Below are the code and all the weights of a small trained network. Each question names an input and a target symbol and asks about switching units off, where a switched-off unit gives its printed mean instead of its output.

import numpy as np


def w(rows, s, z=0):
    codes = np.array(rows[::2]) - 128.0
    scale = np.full(codes.shape[1], s)
    scale[-1] = z or s
    return codes * scale


def f(y):
    return np.maximum(y, 0)


def softmax(a):
    e = np.exp(a - a.max(-1, keepdims=True))
    return e / e.sum(-1, keepdims=True)


def log_softmax(a):
    a = a - a.max(-1, keepdims=True)
    return a - np.log(np.exp(a).sum(-1, keepdims=True))


def net(x, mask):
    ids = ['αγδζθλμξπστφψω'.index(c) for c in x.split()]
    T = len(ids)
    res = E[ids] + P[:T]
    u = 0
    for l in range(3):
        r = res
        for j in range(2):
            rows = slice(2 * j, 2 * j + 2)
            q, k, v = (r @ M[l][rows].T for M in (Q, K, V))
            z = softmax(np.where(np.tri(T) > 0, q @ k.T / 2**0.5, -1e9)) @ v
            o = O[l][rows]
            res = res + np.where(mask[u + j], z, o[:, -1]) @ o[:, :-1]
        u += 2
        y = f(res @ A[l][:, :-1].T + A[l][:, -1])
        res = res + np.where(mask[u : u + 4], y, B[l][:, -1]) @ B[l][:, :-1]
        u += 4
    return log_softmax(res[-1] @ U[:, :-1].T + U[:, -1])


Q, K, V, O, A, B = {}, {}, {}, {}, {}, {}
E = w([
[92,86,39,205,65,125,140,105,133,139,141],'α',
[126,103,41,112,77,125,85,110,164,140,178],'γ',
[165,126,76,169,45,140,107,179,172,148,160],'δ',
[119,167,137,199,89,69,75,121,218,105,147],'ζ',
[171,188,190,78,64,1,146,128,155,143,155],'θ',
[206,209,107,128,170,172,16,56,101,201,92],'λ',
[113,117,147,59,127,146,158,163,202,44,55],'μ',
[30,175,161,97,38,100,151,161,98,6,110],'ξ',
[177,156,144,125,165,159,90,58,95,202,137],'π',
[142,76,113,146,103,14,98,189,85,67,154],'σ',
[81,220,146,199,155,122,197,167,102,131,128],'τ',
[123,155,135,128,155,60,102,107,87,136,13],'φ',
[110,89,49,229,146,106,104,154,155,137,163],'ψ',
[132,128,47,105,216,114,80,174,165,111,13],'ω',
],0.017)
P = w([
[145,48,255,117,174,123,56,108,142,107,199],'0',
[114,140,93,106,107,127,109,102,99,132,61],'1',
[101,145,106,119,87,109,105,118,123,178,49],'2',
[94,177,108,113,87,101,90,125,133,171,74],'3',
[104,160,101,104,93,102,118,123,120,172,94],'4',
[91,163,93,105,84,105,130,148,123,183,106],'5',
[109,187,93,114,109,99,111,119,134,143,115],'6',
[118,166,90,98,104,103,122,140,132,153,127],'7',
[107,154,89,112,113,96,143,116,135,138,135],'8',
[122,162,93,104,111,95,134,133,143,139,144],'9',
[135,149,80,116,103,111,145,131,128,137,143],'10',
[105,164,111,126,104,96,144,118,151,125,133],'11',
[117,172,103,136,123,84,141,114,158,114,143],'12',
[132,152,92,123,118,94,139,113,146,113,154],'13',
],0.0082)
Q[0] = w([
[142,198,60,193,72,106,88,148,209,118,79],'0.h1',
[29,130,123,80,119,130,140,81,120,150,115],'0.h1',
[136,147,28,231,45,125,118,114,253,141,189],'0.h2',
[179,160,149,146,146,90,126,187,144,151,98],'0.h2',
],0.0065)
K[0] = w([
[176,62,223,190,89,165,120,215,204,79,100],'0.h1',
[106,203,170,84,149,133,145,163,142,131,92],'0.h1',
[145,48,157,134,129,166,2,114,147,68,180],'0.h2',
[132,128,169,150,137,90,96,123,158,121,68],'0.h2',
],0.0072)
V[0] = w([
[111,222,86,64,95,134,31,114,96,141,105],'0.h1',
[115,61,116,116,75,126,133,39,122,165,165],'0.h1',
[152,190,59,211,2,117,123,202,58,126,54],'0.h2',
[177,141,165,67,39,177,156,155,195,143,100],'0.h2',
],0.0052)
O[0] = w([
[167,158,53,178,144,143,89,32,150,79,30,250],'0.h1',
[137,176,18,51,152,113,45,134,57,118,230,107],'0.h1',
[163,125,134,228,40,63,127,57,43,118,32,229],'0.h2',
[226,56,76,37,109,147,70,134,104,3,132,79],'0.h2',
],0.0066,0.0018)
A[0] = w([
[97,108,120,134,42,179,241,30,99,141,112,27],'0.n1',
[65,153,191,134,45,52,133,154,191,2,128,212],'0.n2',
[199,163,240,87,164,29,159,141,80,134,83,214],'0.n3',
[91,132,82,246,157,176,157,81,209,146,93,9],'0.n4',
],0.0059,0.0016)
B[0] = w([
[190,202,180,103,188,105,3,197,180,67,170,157],'0.n1',
[197,27,45,112,115,227,180,157,43,135,172,255],'0.n2',
[86,85,147,22,38,49,137,56,122,64,141,181],'0.n3',
[172,175,57,15,65,180,138,151,153,253,158,198],'0.n4',
],0.0055,0.0082)
Q[1] = w([
[213,155,83,193,106,179,153,104,220,157,175],'1.h1',
[118,204,213,86,191,140,197,118,37,109,49],'1.h1',
[137,110,115,193,42,110,76,93,235,175,121],'1.h2',
[154,172,194,76,193,1,161,101,21,155,64],'1.h2',
],0.0066)
K[1] = w([
[129,127,247,133,131,175,40,149,158,164,201],'1.h1',
[162,211,46,125,47,125,180,96,186,127,67],'1.h1',
[87,83,185,95,127,80,90,98,174,215,249],'1.h2',
[179,185,54,134,125,1,95,94,92,206,40],'1.h2',
],0.0063)
V[1] = w([
[86,144,80,35,98,132,101,50,133,107,92],'1.h1',
[112,73,24,65,98,124,138,162,68,149,159],'1.h1',
[254,118,169,48,184,136,120,156,155,97,115],'1.h2',
[131,111,128,119,110,205,184,114,96,126,98],'1.h2',
],0.0068)
O[1] = w([
[244,155,92,116,110,146,198,113,122,106,9,197],'1.h1',
[124,108,175,93,92,158,100,135,127,173,42,255],'1.h1',
[162,163,177,145,130,35,95,154,163,98,105,155],'1.h2',
[198,177,161,143,122,136,89,110,83,143,159,93],'1.h2',
],0.012,0.0052)
A[1] = w([
[107,83,68,145,161,158,132,94,178,173,91,119],'1.n1',
[204,85,123,91,161,157,114,156,147,152,104,161],'1.n2',
[96,115,112,130,172,95,137,172,178,110,146,25],'1.n3',
[83,146,165,133,254,100,192,131,64,170,167,6],'1.n4',
],0.0073,0.0023)
B[1] = w([
[178,146,165,101,65,171,106,206,125,123,175,236],'1.n1',
[70,141,70,135,143,190,89,82,159,183,151,254],'1.n2',
[102,150,139,85,7,119,126,2,223,129,127,160],'1.n3',
[150,199,72,149,213,102,111,206,94,161,66,134],'1.n4',
],0.0096,0.0066)
Q[2] = w([
[178,134,145,125,219,194,114,116,73,136,127],'2.h1',
[120,117,90,229,52,135,111,117,253,140,197],'2.h1',
[138,129,87,234,58,129,86,161,218,120,213],'2.h2',
[121,117,17,117,34,134,216,32,135,115,146],'2.h2',
],0.0058)
K[2] = w([
[153,191,66,158,71,153,78,120,118,131,104],'2.h1',
[30,113,224,92,243,42,93,86,253,208,168],'2.h1',
[95,120,208,197,181,139,26,144,238,162,167],'2.h2',
[139,15,148,179,199,147,80,96,149,81,195],'2.h2',
],0.005)
V[2] = w([
[199,156,66,148,171,98,61,155,69,219,118],'2.h1',
[116,76,176,94,176,93,200,154,52,119,171],'2.h1',
[121,115,110,139,123,115,76,220,107,83,124],'2.h2',
[210,1,98,143,123,126,127,63,115,67,190],'2.h2',
],0.0056)
O[2] = w([
[114,87,8,34,174,74,100,50,101,99,243,142],'2.h1',
[237,71,83,138,2,187,148,36,138,129,80,1],'2.h1',
[148,47,182,102,172,86,113,160,91,131,64,127],'2.h2',
[29,207,16,153,85,148,1,192,121,66,184,116],'2.h2',
],0.0069,0.0099)
A[2] = w([
[70,139,99,117,156,176,167,135,224,189,46,40],'2.n1',
[128,195,125,178,148,161,203,92,165,150,71,186],'2.n2',
[2,106,82,98,106,216,148,143,160,191,247,3],'2.n3',
[115,150,189,164,144,131,159,73,110,61,131,20],'2.n4',
],0.0054,0.0028)
B[2] = w([
[128,57,184,105,209,136,167,56,171,66,133,202],'2.n1',
[82,76,55,198,195,131,133,131,76,188,147,174],'2.n2',
[187,148,185,145,141,96,125,105,61,24,86,255],'2.n3',
[254,76,138,253,87,119,98,48,160,117,63,129],'2.n4',
],0.0091,0.0098)
U = w([
[239,169,152,174,137,58,111,171,118,162,85,62],'α',
[161,115,184,138,141,84,153,85,102,126,148,100],'γ',
[88,198,143,207,90,113,118,83,176,94,98,170],'δ',
[204,163,55,209,94,134,135,132,190,157,123,203],'ζ',
[176,101,150,167,98,143,128,94,171,198,134,145],'θ',
[212,81,110,209,122,77,70,48,124,128,146,83],'λ',
[135,89,104,81,187,188,124,154,209,78,101,108],'μ',
[242,163,162,157,109,187,102,163,65,111,85,54],'ξ',
[162,211,159,151,129,145,37,25,130,237,166,164],'π',
[96,12,65,171,117,38,52,212,120,161,137,200],'σ',
[95,180,149,186,158,114,210,205,87,201,149,252],'τ',
[186,111,107,253,150,54,117,44,127,118,20,66],'φ',
[220,158,102,147,148,80,159,166,136,89,152,101],'ψ',
[178,178,111,55,25,49,170,97,210,159,154,109],'ω',
],0.0049,0.0041)

Each question gives the input, a string of symbols that net reads in full, and the target symbol t.
The units are the heads (2 rows each of Q, K, V and O) and the neurons (one row each of A and B). Each row of codes is followed by its name. A weight is (code - 128) times the scale printed after its matrix; where a second scale follows, it is the last column's (O, A, B and U).
mask holds one flag per unit, layer by layer, with each layer's heads first. A switched-off unit (its flag False) gives its mean, the last column of its rows in O or B, instead of its output. The means were averaged over made-up inputs and are rounded, as every weight is.
A unit's drop is (log p(t) with every unit on - log p(t) with that unit switched off) / (log p(t) with every unit on - log p(t) with every unit switched off).
The circuit of an input: a set's keep is (log p(t) with only the set's units on - log p(t) with every unit switched off) / (log p(t) with every unit on - log p(t) with every unit switched off). Starting from the 12 units with the biggest drops (on a tie, the unit counted first), units are removed one at a time, each time the one whose removal leaves the highest keep (on an exact tie, the one counted first), for as long as the keep stays at least 0.8.
units of the circuit, in order: the units of the circuit, biggest drop first
unit that matters most: the unit with the biggest drop
top k neurons: the k neurons with the biggest drops, biggest first
k most important neurons of layer l: the k neurons of layer l with the biggest drops, biggest first
which heads matter: for each layer, one digit per head in row order, 1 if its drop is at least 0.15 and else 0, layers parted by /
input δ φ μ σ σ δ α α ζ μ ζ α δ ξ, target ξ: units of the circuit, in order -> (0.n2, 1.h2)
input λ δ γ γ τ ζ, target ψ: which heads matter -> 10 / 10 / 10
input δ φ ζ τ ζ ζ ζ δ ζ γ α σ, target σ: units of the circuit, in order -> (2.h2, 2.n3, 0.n2, 0.h2)
input ψ γ ξ γ, target γ: top 2 neurons -> (2.n3, 1.n4)
input ζ δ δ σ γ λ δ φ, target φ: units of the circuit, in order -> (1.h1, 0.n3, 0.h2)
input μ π θ ξ ψ ψ δ ζ ψ φ, target φ: units of the circuit, in order -> (1.h1, 0.h2, 0.n3)
input σ λ φ σ σ δ θ δ ζ ζ δ, target θ: unit that matters most -> 2.h1
input ω δ σ σ γ, target τ: top 2 neurons -> (1.n3, 0.n2)
input α μ γ δ ζ τ ζ α φ α, target ξ: which heads matter -> 10 / 01 / 00
input α λ μ γ λ α θ ζ τ σ γ φ δ, target ξ: top 2 neurons -> (2.n3, 1.n1)
input μ ζ σ λ θ δ λ δ σ θ γ, target α: which heads matter -> 01 / 01 / 00
input σ γ τ δ ζ, target θ: which heads matter -> 01 / 10 / 11
input φ ω ζ σ ψ, target ζ: top 2 neurons -> (0.n3, 0.n4)
input τ δ ζ ω ζ σ ζ ζ μ ξ α, target λ: top neuron -> (1.n4)
input φ θ ψ ζ ζ ζ ζ τ α, target ζ: 3 most important neurons of layer 0 -> (0.n3, 0.n4, 0.n2)
input α λ ω φ μ ζ δ ζ σ ζ δ ζ ζ ζ, target ξ: top 2 neurons -> (2.n3, 0.n2)
input φ ζ λ ω δ λ ζ, target ζ: 3 most important neurons of layer 0 -> (0.n3, 0.n2, 0.n4)
input α π τ ζ γ, target ξ: which heads matter -> 10 / 01 / 00
input φ τ σ δ α, target ζ: which heads matter -> 01 / 10 / 10
input μ φ ζ ζ δ ψ ζ α, target α: top neuron -> (0.n2)
input ω θ δ δ, target τ: 2 most important neurons of layer 2 -> (2.n2, 2.n3)
input τ ξ δ, target λ: 2 most important neurons of layer 1 -> (1.n4, 1.n1)
input δ ζ τ φ μ δ ω μ π μ τ α, target σ: which heads matter -> 01 / 11 / 01
input ψ φ δ, target γ: 2 most important neurons of layer 1 -> (1.n4, 1.n3)
input τ δ α γ ζ α μ ζ ζ α δ γ, target λ: top 2 neurons -> (1.n4, 2.n3)
input γ σ μ θ θ σ δ τ τ ζ ζ α, target μ: which heads matter -> 11 / 11 / 00
input σ ζ δ θ φ λ ζ ζ φ δ ζ τ α, target θ: top neuron -> (0.n3)
input ξ μ π μ α λ α ω θ λ α ζ, target π: which heads matter -> 00 / 11 / 00
input δ ζ γ δ θ ξ θ ψ, target σ: which heads matter -> 01 / 10 / 01
input τ λ ζ μ ζ δ, target λ: top 2 neurons -> (1.n4, 2.n3)
